What can hang from each mark:
finiko: lala pezul sori
sori: bebeg pezul
mifan: rubov sepa
sepa: bebeg mifan retiv
pezul: debede finiko lala
lunom: debede sepa sori
bebeg: lala lunom sepa sori
nedov: pezul rubov sepa
rubov: mifan nedov
retiv: lunom nedov pezul sepa sori
lala: lunom

Every row comes from one small tree of marks. Brackets hold a mark, then the marks that hang from it, in alphabetical order. Every link used is in the known rows. Which tree was each row made from?
Each row is shifted at random along 6 fixed directions that mean nothing.
Known rows:
(sepa (bebeg sori) (mifan (rubov nedov)) (retiv pezul)): [-306,83,76,-11,49,-188,-158,-113,65,-68,180,167,-133,-225,-99,-221,10,89,-17,-4,157,160,-52,252,24,-82,-53,-79,-66,-66,-132,191,35,-43,96,117,-181,62,152,111,24,-109,78]
(bebeg (lala lunom) sepa sori): [-104,30,-23,-196,14,-239,-388,-154,-73,31,77,132,-114,-28,77,-313,-110,-88,-222,80,24,-19,52,-43,-62,-81,-27,93,-15,-49,67,119,-30,124,130,-52,46,141,-135,280,142,-173,161]
(sepa (bebeg lala (sori pezul)) (retiv lunom nedov)): [-170,-231,-13,-130,46,-47,-385,-322,95,69,114,88,-285,98,66,-332,206,182,-47,43,132,-475,-101,-18,-24,-176,-111,-94,-62,-187,59,-118,-89,259,29,-28,195,29,-190,299,184,-61,268]
(lunom debede (sori (pezul lala))): [79,-85,-317,348,125,-101,-336,-24,374,-226,105,-65,194,191,15,-44,288,511,-328,177,288,-279,19,-181,243,43,304,-73,254,-111,266,-318,-52,71,8,-80,-91,-299,-171,118,79,-126,-25]
(sepa bebeg (mifan (rubov (nedov (pezul debede lala))))): [-361,280,34,363,22,-270,-184,106,-170,-307,176,337,44,-385,-62,101,50,-127,-323,-96,-104,197,384,-16,149,73,-91,-6,-8,111,-175,160,-196,-258,-139,238,-539,-70,158,266,-230,-171,-242]
(bebeg (lala lunom) sepa (sori pezul)): [49,26,-277,95,-56,-20,-356,-57,326,-247,-62,-106,-10,20,-217,-54,70,274,-163,163,198,61,-67,-26,64,15,167,-104,104,101,70,124,14,-4,164,170,-94,41,55,-141,185,-25,-26]
(sori (bebeg lala (lunom debede (sepa retiv))) (pezul finiko)): [-65,-33,43,-65,-18,-61,-247,-1,218,71,168,283,-132,-84,68,-44,42,4,-141,-109,-127,248,102,69,-79,15,-125,29,-228,126,-64,74,-84,172,104,-11,-297,46,47,120,25,-84,-195]
(bebeg (sepa (mifan rubov)) sori): [-143,97,-129,372,-68,-155,-181,58,-86,-428,279,195,19,-88,-165,191,132,53,-351,45,52,138,205,-21,242,28,97,-29,169,116,-74,214,-101,-346,-48,296,-350,1,56,-41,-43,-93,-141]
(finiko (lala lunom) (pezul debede) (sori bebeg)): [248,4,-197,84,-116,-188,-26,-113,372,-10,-120,-132,-36,98,-171,-276,112,145,-245,27,49,-434,48,-21,16,-118,357,41,-46,-63,252,-279,-247,179,110,-192,261,-59,-290,48,218,-18,50]
(retiv lunom nedov sepa): [-131,81,209,6,23,-297,-309,-142,115,-134,-182,-301,121,209,124,-277,152,387,-9,274,267,-215,-158,80,159,-262,151,5,10,-374,-25,-124,254,301,159,85,21,38,38,228,8,-42,59]
(lunom debede (sori bebeg pezul)): [73,13,-146,243,-13,-141,-114,26,245,10,191,250,-65,-31,23,89,101,193,-316,-17,22,-23,63,-66,78,-31,169,45,-61,106,37,-43,-120,45,28,-54,-240,-139,-51,83,4,-2,-51]
(pezul debede finiko (lala lunom)): [7,-96,-427,197,43,-430,-235,47,461,-78,92,-291,18,-57,-128,-456,187,216,-113,-33,143,-499,-24,-282,42,4,331,-44,212,-61,312,-401,-102,157,61,-9,226,-169,-207,193,148,-174,-7]
(retiv (lunom sori) pezul sepa): [-117,-8,-17,292,165,-185,-192,34,360,-97,-72,-219,17,169,-42,-61,170,380,-108,176,261,-61,-120,-42,240,-204,103,-220,-11,-173,39,-103,184,236,91,167,-10,-79,233,-43,165,57,30]
(sepa (bebeg sori) mifan (retiv lunom (nedov rubov))): [-230,70,147,243,44,-71,-225,-127,114,-214,166,106,-15,46,-172,37,230,280,-107,12,152,-24,135,149,216,-56,-13,-164,-18,-139,-261,126,-72,-112,-86,367,-295,23,119,15,-35,-51,-47]
(rubov mifan (nedov pezul sepa)): [44,72,-351,123,144,-200,-309,-189,333,-115,17,-40,141,31,-230,-27,69,388,-47,166,336,17,-173,-148,280,-193,126,-107,69,42,92,-41,-28,-32,10,361,-256,10,255,221,145,-26,-53]
(finiko (lala (lunom sepa)) (pezul debede) sori): [-38,220,136,196,87,-278,-92,12,275,47,-98,107,102,41,-273,-105,-65,-46,-213,-44,-22,290,188,25,103,-28,32,-74,-249,186,-42,60,-137,157,70,118,-245,27,262,-137,123,-32,-182]
(pezul debede (finiko (sori bebeg)) lala): [19,141,-216,354,-112,-463,-111,129,282,-353,-46,-310,301,-42,-27,-323,181,301,-232,167,180,-232,106,-74,42,45,604,43,131,-182,86,-159,-57,-154,69,-70,-53,-188,-181,-123,-21,-168,-131]
(retiv lunom nedov pezul sori): [-30,109,205,93,15,-148,-244,-93,256,-102,-323,-316,-8,256,75,-154,163,573,20,111,315,-213,-178,159,67,-270,86,-65,-233,-331,-84,-139,338,481,222,109,111,-88,169,137,132,105,32]
(mifan rubov (sepa bebeg)): [-106,10,-171,214,-55,-258,-85,55,203,-130,-2,67,-54,-169,-322,-20,182,164,-32,-104,154,-25,-157,-23,282,-103,119,-77,205,135,-62,56,145,-141,72,257,-90,-62,171,36,124,-18,-115]
(lunom debede (sepa bebeg mifan retiv)): [-172,0,-165,1,201,-274,-254,-92,415,-53,320,-21,168,-136,-262,-401,148,199,-15,173,317,111,-160,-55,256,33,392,35,301,-103,3,-68,37,-306,161,103,-252,-9,59,-32,58,-230,87]
(bebeg (lala (lunom debede)) (sepa (retiv nedov)) (sori pezul)): [-38,13,-142,-26,-51,-45,-329,-103,274,-100,178,-46,-143,-135,-116,-229,-54,38,-154,143,138,220,10,80,-149,137,126,97,19,69,-18,100,-117,-89,83,0,-189,156,-120,-81,30,-64,68]
(pezul debede (finiko sori) (lala lunom)): [-74,186,31,245,-32,-480,-96,132,139,-31,10,-7,94,-144,-12,-249,-28,-26,-233,-176,-80,0,270,-14,-121,25,92,20,-190,56,-22,-28,-114,153,8,19,-139,-69,19,83,-12,-128,-199]
(lala (lunom (sori (bebeg sepa) (pezul debede finiko)))): [-53,10,-61,-4,10,-207,-150,34,256,158,160,132,-146,-77,178,-169,-59,-18,-85,-175,-182,-19,6,-97,-125,-89,-8,-13,-240,111,42,8,-203,425,78,-99,78,-43,-44,225,57,-66,-105]
(bebeg lala (lunom (sepa mifan) (sori (pezul finiko)))): [195,5,-316,-15,5,24,-162,-14,489,-124,-32,-231,15,-90,24,-79,94,392,-146,64,170,-61,-110,40,38,-73,316,40,110,-150,81,-50,238,63,271,-2,-19,-51,-130,51,142,-118,-202]
(sepa (mifan rubov) (retiv (lunom debede sori))): [-74,-100,-150,-26,186,-195,-89,-63,282,164,178,-26,-145,-253,-65,-439,6,102,-125,14,200,-82,-139,28,32,-182,168,121,133,-189,112,-132,6,82,185,-115,14,56,-123,190,69,-87,244]
(sepa (bebeg lala sori) (mifan rubov) retiv): [-391,89,128,-156,60,-205,-192,-131,55,160,132,375,-260,-332,-202,-209,-56,-33,-42,-271,62,253,-28,188,11,-161,-268,-100,-202,132,-246,304,113,10,158,229,-236,99,358,92,140,-51,119]
(pezul debede (lala (lunom sepa sori))): [22,196,-41,82,117,-292,-68,149,443,142,39,-24,-54,-196,-92,-200,-65,99,-159,-173,48,100,29,19,7,0,103,40,-96,63,-20,-56,161,259,85,-13,-85,-121,72,108,87,-123,-172]
(nedov (pezul (finiko lala))): [-56,122,-212,151,-41,-434,-43,-41,252,87,-140,23,18,-251,-191,-256,-61,46,-185,-84,157,56,-35,-112,-23,-145,140,57,-111,70,34,-42,-36,-141,212,151,-193,-13,200,-58,153,-10,-31]
(bebeg lala (sepa (retiv lunom (pezul debede))) sori): [-533,84,232,-332,230,-239,-427,-88,43,174,2,-8,-182,-75,114,-593,-221,-103,24,67,118,337,-84,52,-178,-231,-174,-44,-299,-99,-69,116,55,377,258,51,12,187,300,62,173,-89,301]
(pezul debede (finiko (sori bebeg)) (lala lunom)): [-26,270,285,48,-99,-304,-87,62,177,121,-132,131,7,8,76,-73,13,157,-85,-424,-191,19,200,206,-132,-128,-180,-67,-524,96,-183,44,-1,613,48,9,-92,-154,184,249,46,-5,-309]
(nedov (pezul debede) (sepa (bebeg (lunom sori)))): [-137,-11,-212,-62,41,-254,-82,-21,156,196,90,175,-140,-282,52,-211,-113,-149,-188,-49,-18,143,13,-217,4,-183,119,62,-38,49,-11,62,-51,-79,55,156,-72,58,29,198,64,-150,35]
(sori (bebeg (lala (lunom debede)) (sepa mifan)) pezul): [186,-48,-342,-193,-69,119,-329,-182,349,-105,119,-72,-176,-56,-7,-132,130,182,-179,92,70,-330,-72,-77,-4,-51,248,186,150,-87,197,-199,-144,124,221,-202,128,11,-350,325,154,-85,105]
(pezul (lala (lunom debede (sepa bebeg (retiv sori))))): [4,170,110,55,9,-175,-10,97,398,129,85,114,-106,-280,-224,-200,-18,57,-82,-223,77,228,48,220,-88,132,21,115,-201,74,-205,27,119,26,80,-34,-216,-53,110,-28,62,-83,-154]
(rubov (nedov (pezul finiko) sepa)): [-9,76,-352,245,-4,-388,-223,-88,261,-173,-41,-94,195,-90,-168,-105,58,252,-78,178,245,138,-98,-195,179,-69,210,-36,66,6,-10,56,-44,-178,71,329,-345,-9,198,27,33,-41,-164]
(bebeg lala lunom (sepa mifan retiv) sori): [-4,-27,-25,-400,-20,108,-335,-236,182,-4,122,9,-155,118,39,-196,47,280,-78,-119,132,-76,-116,247,-29,-201,-98,-4,-56,-118,31,25,167,259,228,101,113,60,-53,234,266,-78,57]
(mifan rubov (sepa bebeg retiv)): [-144,-42,-91,223,-51,-269,-117,32,129,-283,66,-12,136,-145,-232,-171,220,201,-72,93,230,15,-126,87,288,-11,247,-41,340,-72,-19,69,94,-328,41,134,-138,-12,-11,-45,14,-116,-87]
(lala (lunom (sepa retiv) (sori bebeg))): [284,-40,-59,73,-28,-153,-10,-26,371,33,180,50,-20,-8,-22,-109,144,245,-200,-1,68,-168,-52,150,114,-1,219,60,52,-149,63,-29,43,80,25,-171,12,-71,-303,126,81,-95,-112]
(retiv (nedov sepa) (sori pezul)): [-52,-122,-351,191,-53,-425,-87,-146,168,23,207,17,-305,-196,23,-249,4,-164,-231,229,189,-369,-94,-396,-91,-82,264,252,69,-58,122,-182,-181,-296,77,-16,101,110,-175,83,99,-62,277]
(finiko (lala (lunom debede sepa)) (sori bebeg pezul)): [134,81,-86,222,1,-160,-110,-43,364,-34,-27,82,82,2,-199,-91,56,20,-246,204,67,68,74,-59,55,51,280,88,-1,63,60,2,-244,-63,101,-166,-200,23,-53,-106,80,-80,-33]
(pezul (finiko lala (sori (bebeg (sepa (retiv nedov)))))): [232,38,-65,124,-227,-207,39,-135,364,-109,62,-139,-6,77,-148,-161,158,270,-117,-70,140,-303,-69,160,-43,3,279,75,-115,-115,-33,-117,-135,-71,52,-53,53,-73,-203,-129,166,44,-112]
(lala (lunom sepa (sori pezul))): [140,-78,-463,249,115,-355,-149,24,493,-141,53,-272,164,-182,-124,-412,41,147,-212,502,340,-94,-189,-240,127,65,675,101,486,-178,301,-75,10,-333,205,-145,17,63,-275,-168,72,-248,121]
(mifan (rubov nedov) (sepa (retiv lunom (sori (pezul debede))))): [-343,-106,-204,144,159,-391,-153,47,154,-50,85,-226,-155,-291,-24,-645,-96,-207,40,346,210,-71,-232,-141,-118,-95,204,142,219,-140,169,-69,-149,-75,156,-143,163,204,-65,4,10,-93,279]
(sori (bebeg lala lunom (sepa mifan)) (pezul finiko)): [-157,54,-117,-207,4,-66,-410,-120,313,-134,-112,-94,65,-6,53,-248,56,279,48,130,116,54,-207,-4,14,-183,143,-63,10,-82,31,111,86,160,383,112,-13,121,170,64,158,-133,-5]

Which tree is each row?
[232,101,-235,463,-167,-345,41,48,314,-287,-83,-178,232,27,-302,-46,176,340,-323,40,208,-197,98,0,119,42,454,4,57,-31,43,-104,-65,-286,57,114,-200,-146,-56,-271,105,16,-222] | (pezul (finiko lala sori))
[-99,-153,-250,-66,92,-390,-207,-243,269,106,295,125,-88,-96,-200,-409,93,68,8,112,233,-260,-249,-173,141,-62,141,4,157,-69,86,-99,-135,-164,35,120,-23,61,-29,193,157,-141,195] | (rubov (nedov (sepa bebeg retiv)))
[122,89,73,124,-94,-14,110,100,292,150,96,234,-232,-243,-39,44,-6,128,-237,-211,-58,161,50,268,-146,-81,14,124,-332,106,-152,65,-51,146,84,-59,-317,-8,24,-60,-34,120,-130] | (sepa (retiv (lunom debede (sori bebeg pezul))))
[-40,-31,-307,80,84,-309,-168,-46,395,20,233,-48,-160,-290,-183,-387,-33,-97,-158,159,188,-4,-19,-113,-95,128,162,158,106,-39,152,-184,-218,-158,23,-94,-113,113,-134,115,63,-166,132] | (rubov (nedov (sepa (retiv (pezul (lala (lunom debede)))))))
[194,-53,-394,-48,-169,-144,-88,-15,408,-35,-60,-185,-224,-146,-57,-271,40,85,-221,93,90,-361,-67,-97,-165,-119,440,127,70,-11,223,-182,-52,-5,249,-91,214,18,-257,-29,212,-25,130] | (finiko (sori (bebeg lala lunom) (pezul debede)))
[-334,35,-55,-55,161,-201,-245,-109,144,199,254,452,-198,-205,-164,-9,-57,-216,-126,-104,-27,279,113,-245,145,-124,-134,12,-46,181,-164,103,-188,-129,61,380,-349,167,334,247,62,-160,74] | (nedov rubov (sepa (bebeg (lunom debede)) mifan))
[93,152,-177,31,92,-215,-301,-157,186,-136,-52,-85,213,26,-46,-147,29,442,-105,161,309,-66,-108,64,162,-190,196,-7,56,-111,136,-81,70,69,91,157,-190,-27,58,317,64,-78,-51] | (rubov mifan (nedov pezul))
[52,170,-164,185,-148,-99,-80,48,305,-340,-3,-39,27,-141,-286,117,185,351,-120,-2,179,37,-117,105,260,-84,282,-9,143,43,-91,111,121,-165,194,261,-215,-43,158,-93,60,16,-160] | (sori (bebeg (sepa (mifan rubov))))
[94,133,-408,185,-51,-250,-100,26,470,-115,-142,-243,-1,-194,-244,-76,33,297,-197,36,327,5,-40,-151,126,-116,388,35,130,5,80,-210,55,-131,200,314,-149,-147,108,-85,130,40,-39] | (nedov (pezul debede) rubov)
[289,198,5,125,-133,7,-123,-4,402,-94,-246,-82,101,53,-103,80,112,455,-205,-137,133,17,81,253,-46,-26,97,25,-192,44,-14,-103,93,358,154,-19,-190,-173,34,44,91,42,-254] | (finiko (sori (pezul (lala (lunom debede)))))
[-208,93,15,67,24,-242,-285,-208,117,-25,118,162,-194,16,-6,9,102,96,-128,32,85,-157,-11,-160,129,-162,-61,37,-187,-68,-208,86,8,4,50,164,-107,53,184,255,106,13,109] | (retiv (nedov (sepa mifan)) (sori (bebeg lala)))
[2,63,-281,71,38,-325,-272,-192,201,-77,-52,-21,114,-36,-111,-141,32,224,-108,230,288,36,-159,-176,195,-156,158,26,97,-59,53,2,-1,-95,115,247,-235,21,138,169,91,-52,15] | (rubov (nedov pezul sepa))
[-79,44,-120,-120,-6,-23,-159,-65,143,-145,80,-180,-71,-137,105,-328,101,131,-99,168,117,-226,-28,16,-23,-170,372,176,88,-257,22,-123,26,63,175,-113,89,-18,-284,192,-9,-209,30] | (retiv (lunom (sepa (bebeg (sori (pezul debede))) mifan)))
[-180,167,-39,89,41,-330,-175,-41,404,80,-126,-156,-166,-101,-26,-218,-103,181,-17,59,281,22,-123,-106,-87,-146,161,49,-180,-23,-71,-133,87,181,256,187,-27,-35,279,-37,93,59,121] | (retiv (nedov rubov) (sori (pezul debede)))
